Below are the code and all the weights of a small trained network. Each question names an input and a target symbol and asks about switching units off, where a switched-off unit gives its printed mean instead of its output.

import numpy as np


def w(rows, s, z=0):
    codes = np.array(rows[::2]) - 128.0
    scale = np.full(codes.shape[1], s)
    scale[-1] = z or s
    return codes * scale


def f(y):
    return y / 2 * (1 + np.tanh(0.7978845608 * (y + 0.044715 * y**3)))


def softmax(a):
    e = np.exp(a - a.max(-1, keepdims=True))
    return e / e.sum(-1, keepdims=True)


def log_softmax(a):
    a = a - a.max(-1, keepdims=True)
    return a - np.log(np.exp(a).sum(-1, keepdims=True))


def net(x, mask):
    ids = ['ΠΦβζηξσ'.index(c) for c in x.split()]
    T = len(ids)
    res = E[ids] + P[:T]
    u = 0
    for l in range(3):
        q, k, v = (res @ M[l].T for M in (Q, K, V))
        z = softmax(np.where(np.tri(T) > 0, q @ k.T / 3**0.5, -1e9)) @ v
        res = res + np.where(mask[u], z, O[l][:, -1]) @ O[l][:, :-1]
        u += 1
        y = f(res @ A[l][:, :-1].T + A[l][:, -1])
        res = res + np.where(mask[u : u + 4], y, B[l][:, -1]) @ B[l][:, :-1]
        u += 4
    return log_softmax(res[-1] @ U[:, :-1].T + U[:, -1])


Q, K, V, O, A, B = {}, {}, {}, {}, {}, {}
E = w([
[157,164,58,179,212,253,27,113,124,125],'Π',
[195,108,229,51,63,168,78,207,52,196],'Φ',
[85,233,29,23,133,22,58,40,161,253],'β',
[117,7,194,46,47,148,24,123,32,109],'ζ',
[28,116,211,201,107,58,221,115,77,133],'η',
[70,231,110,96,236,28,154,223,23,64],'ξ',
[215,179,158,196,41,228,187,36,121,169],'σ',
],0.0055)
P = w([
[50,3,109,141,91,66,92,117,172,62],'0',
[105,169,176,92,139,162,139,131,38,221],'1',
[115,186,173,91,140,178,123,126,20,209],'2',
[125,214,153,102,115,170,129,132,31,205],'3',
[139,212,175,126,107,166,99,120,43,211],'4',
[142,239,173,134,103,148,100,121,30,205],'5',
],0.0042)
Q[0] = w([
[96,253,238,75,153,177,40,121,1,245],'0.h1',
[152,15,29,192,120,91,214,133,254,16],'0.h1',
[23,165,221,78,84,20,213,102,58,203],'0.h1',
],0.0056)
K[0] = w([
[3,11,70,234,122,28,112,120,254,1],'0.h1',
[247,246,207,31,143,218,152,135,2,254],'0.h1',
[104,52,142,91,88,110,61,199,87,4],'0.h1',
],0.0055)
V[0] = w([
[136,184,56,89,111,92,109,25,195,224],'0.h1',
[122,16,184,215,2,235,81,7,155,112],'0.h1',
[46,24,97,93,177,47,71,76,107,52],'0.h1',
],0.0048)
O[0] = w([
[173,66,168,119,133,107,217,17,84,143,95],'0.h1',
[131,78,40,131,5,122,169,165,255,153,182],'0.h1',
[86,153,75,228,76,232,132,94,70,85,252],'0.h1',
],0.0048,0.0039)
A[0] = w([
[141,14,189,25,23,138,76,204,110,176,224],'0.n1',
[150,159,75,64,71,89,105,26,139,183,158],'0.n2',
[148,44,42,137,34,126,170,105,214,75,126],'0.n3',
[54,88,206,212,36,85,254,77,117,158,252],'0.n4',
],0.0047,0.0028)
B[0] = w([
[194,31,158,28,2,100,53,201,110,153,224],'0.n1',
[148,154,71,53,77,84,117,40,210,219,158],'0.n2',
[226,34,53,162,106,152,120,71,190,38,126],'0.n3',
[90,107,151,169,12,91,241,141,108,128,252],'0.n4',
],0.0045,0.0041)
Q[1] = w([
[161,224,203,119,62,92,122,190,51,167],'1.h1',
[181,219,68,158,142,243,2,21,118,198],'1.h1',
[8,208,150,227,156,96,184,44,87,174],'1.h1',
],0.0048)
K[1] = w([
[80,91,7,129,160,101,74,56,255,37],'1.h1',
[27,9,216,171,45,4,201,236,144,21],'1.h1',
[220,89,145,34,90,121,6,241,157,48],'1.h1',
],0.0042)
V[1] = w([
[181,149,157,137,184,253,29,134,95,69],'1.h1',
[88,134,24,143,148,150,60,111,179,122],'1.h1',
[171,114,153,26,108,71,64,193,170,209],'1.h1',
],0.0053)
O[1] = w([
[162,194,170,124,253,156,43,142,113,93,4],'1.h1',
[78,155,4,108,182,127,35,110,120,152,112],'1.h1',
[165,148,157,6,72,113,113,203,178,206,127],'1.h1',
],0.0046,0.0028)
A[1] = w([
[113,194,62,228,119,216,169,30,98,98,186],'1.n1',
[62,159,107,100,69,37,160,100,86,226,150],'1.n2',
[192,27,86,85,44,116,173,130,233,134,160],'1.n3',
[100,56,25,68,127,172,1,200,159,118,252],'1.n4',
],0.0045,0.0035)
B[1] = w([
[90,119,79,214,135,179,162,82,148,123,220],'1.n1',
[61,139,95,78,68,112,128,151,169,178,254],'1.n2',
[197,60,128,136,45,75,117,61,45,111,224],'1.n3',
[159,180,96,117,171,148,3,154,74,128,215],'1.n4',
],0.0054,0.005)
Q[2] = w([
[108,92,235,76,190,12,130,95,209,93],'2.h1',
[164,152,137,41,173,98,81,37,220,141],'2.h1',
[96,174,7,124,25,157,116,203,3,231],'2.h1',
],0.005)
K[2] = w([
[126,225,203,86,133,198,213,207,104,216],'2.h1',
[121,164,131,38,79,121,151,127,180,254],'2.h1',
[78,58,52,191,107,14,110,21,174,41],'2.h1',
],0.0052)
V[2] = w([
[105,87,196,175,94,85,207,133,165,70],'2.h1',
[46,176,119,183,192,215,129,175,203,153],'2.h1',
[80,191,211,29,128,115,134,225,125,255],'2.h1',
],0.0046)
O[2] = w([
[114,135,162,103,164,67,106,250,106,16,141],'2.h1',
[37,151,70,63,25,58,90,124,67,232,2],'2.h1',
[176,195,110,117,104,169,229,157,1,216,1],'2.h1',
],0.0035,0.007)
A[2] = w([
[27,146,19,192,151,141,163,48,145,109,202],'2.n1',
[37,123,102,70,103,58,72,146,53,162,253],'2.n2',
[150,152,120,134,90,254,72,27,25,227,138],'2.n3',
[142,236,117,122,143,202,252,159,153,213,198],'2.n4',
],0.0049,0.0028)
B[2] = w([
[38,203,47,167,135,97,188,122,129,98,255],'2.n1',
[65,112,173,32,151,2,114,172,129,126,226],'2.n2',
[235,79,120,80,191,122,122,13,147,175,250],'2.n3',
[127,231,89,180,93,203,113,197,13,129,176],'2.n4',
],0.0042,0.0056)
U = w([
[185,139,78,188,107,231,113,95,191,123,76],'Π',
[124,100,147,156,84,119,235,58,96,146,145],'Φ',
[171,73,225,74,145,103,97,115,166,111,154],'β',
[174,123,143,96,81,138,86,188,54,159,145],'ζ',
[48,163,121,149,95,93,133,228,124,78,133],'η',
[145,184,125,139,253,121,104,124,77,75,206],'ξ',
[110,164,46,56,110,45,109,83,212,203,5],'σ',
],0.0057,0.0027)

Each question gives the input, a string of symbols that net reads in full, and the target symbol t.
The units are the heads (3 rows each of Q, K, V and O) and the neurons (one row each of A and B). Each row of codes is followed by its name. A weight is (code - 128) times the scale printed after its matrix; where a second scale follows, it is the last column's (O, A, B and U).
mask holds one flag per unit, layer by layer, with each layer's heads first. A switched-off unit (its flag False) gives its mean, the last column of its rows in O or B, instead of its output. The means were averaged over made-up inputs and are rounded, as every weight is.
A unit's drop is (log p(t) with every unit on - log p(t) with that unit switched off) / (log p(t) with every unit on - log p(t) with every unit switched off).
The circuit of an input: a set's keep is (log p(t) with only the set's units on - log p(t) with every unit switched off) / (log p(t) with every unit on - log p(t) with every unit switched off). Starting from the 12 units with the biggest drops (on a tie, the unit counted first), units are removed one at a time, each time the one whose removal leaves the highest keep (on an exact tie, the one counted first), for as long as the keep stays at least 0.8.
units of the circuit, in order: the units of the circuit, biggest drop first
most important unit: the unit with the biggest drop
top k neurons: the k neurons with the biggest drops, biggest first
top k neurons in layer l: the k neurons of layer l with the biggest drops, biggest first
drop of u: that unit's drop, to one decimal
input ξ Φ β η Φ Π, target ξ: most important unit	0.h1
input ξ Φ σ, target ξ: units of the circuit, in order	(0.h1 1.h1)
input Φ Φ Φ Π σ η, target ζ: units of the circuit, in order	(1.h1 2.h1 0.h1 2.n1)
input η σ Π, target η: top 3 neurons	(2.n3 2.n1 0.n1)
input σ Φ ζ ζ, target β: top 2 neurons in layer 0	(0.n3 0.n4)
input Π Φ ζ β ζ η, target σ: top 2 neurons in layer 0	(0.n4 0.n3)
input ζ η η Φ, target Π: top 2 neurons in layer 1	(1.n3 1.n4)
input Φ Φ ζ ξ η ξ, target ζ: top 2 neurons in layer 1	(1.n1 1.n4)
input σ β η, target β: top 2 neurons	(1.n3 0.n3)
input η η η ξ ξ σ, target η: top 2 neurons	(2.n3 0.n4)
input σ η σ, target β: top 3 neurons	(1.n3 0.n3 2.n1)
input σ η σ η Φ, target β: top 2 neurons	(1.n3 0.n3)
input η Φ η β ζ η, target η: top 2 neurons	(2.n3 0.n4)
input Π Π Φ, target σ: most important unit	2.h1
input ζ η η Φ β, target Π: top 3 neurons in layer 1	(1.n3 1.n1 1.n4)
input Π ζ Π, target σ: top 3 neurons in layer 0	(0.n1 0.n3 0.n4)
input ξ Π η, target ξ: drop of 0.h1	1.1
input Π η η, target σ: drop of 0.h1	0.1
input η Φ Π η, target η: drop of 0.h1	0.1
input ξ Π Φ η ξ, target ξ: drop of 2.n3	0.0
input ζ ξ ξ σ, target Π: top 2 neurons in layer 0	(0.n3 0.n1)
input ζ η η ζ η Φ, target Π: top neuron	(1.n3)
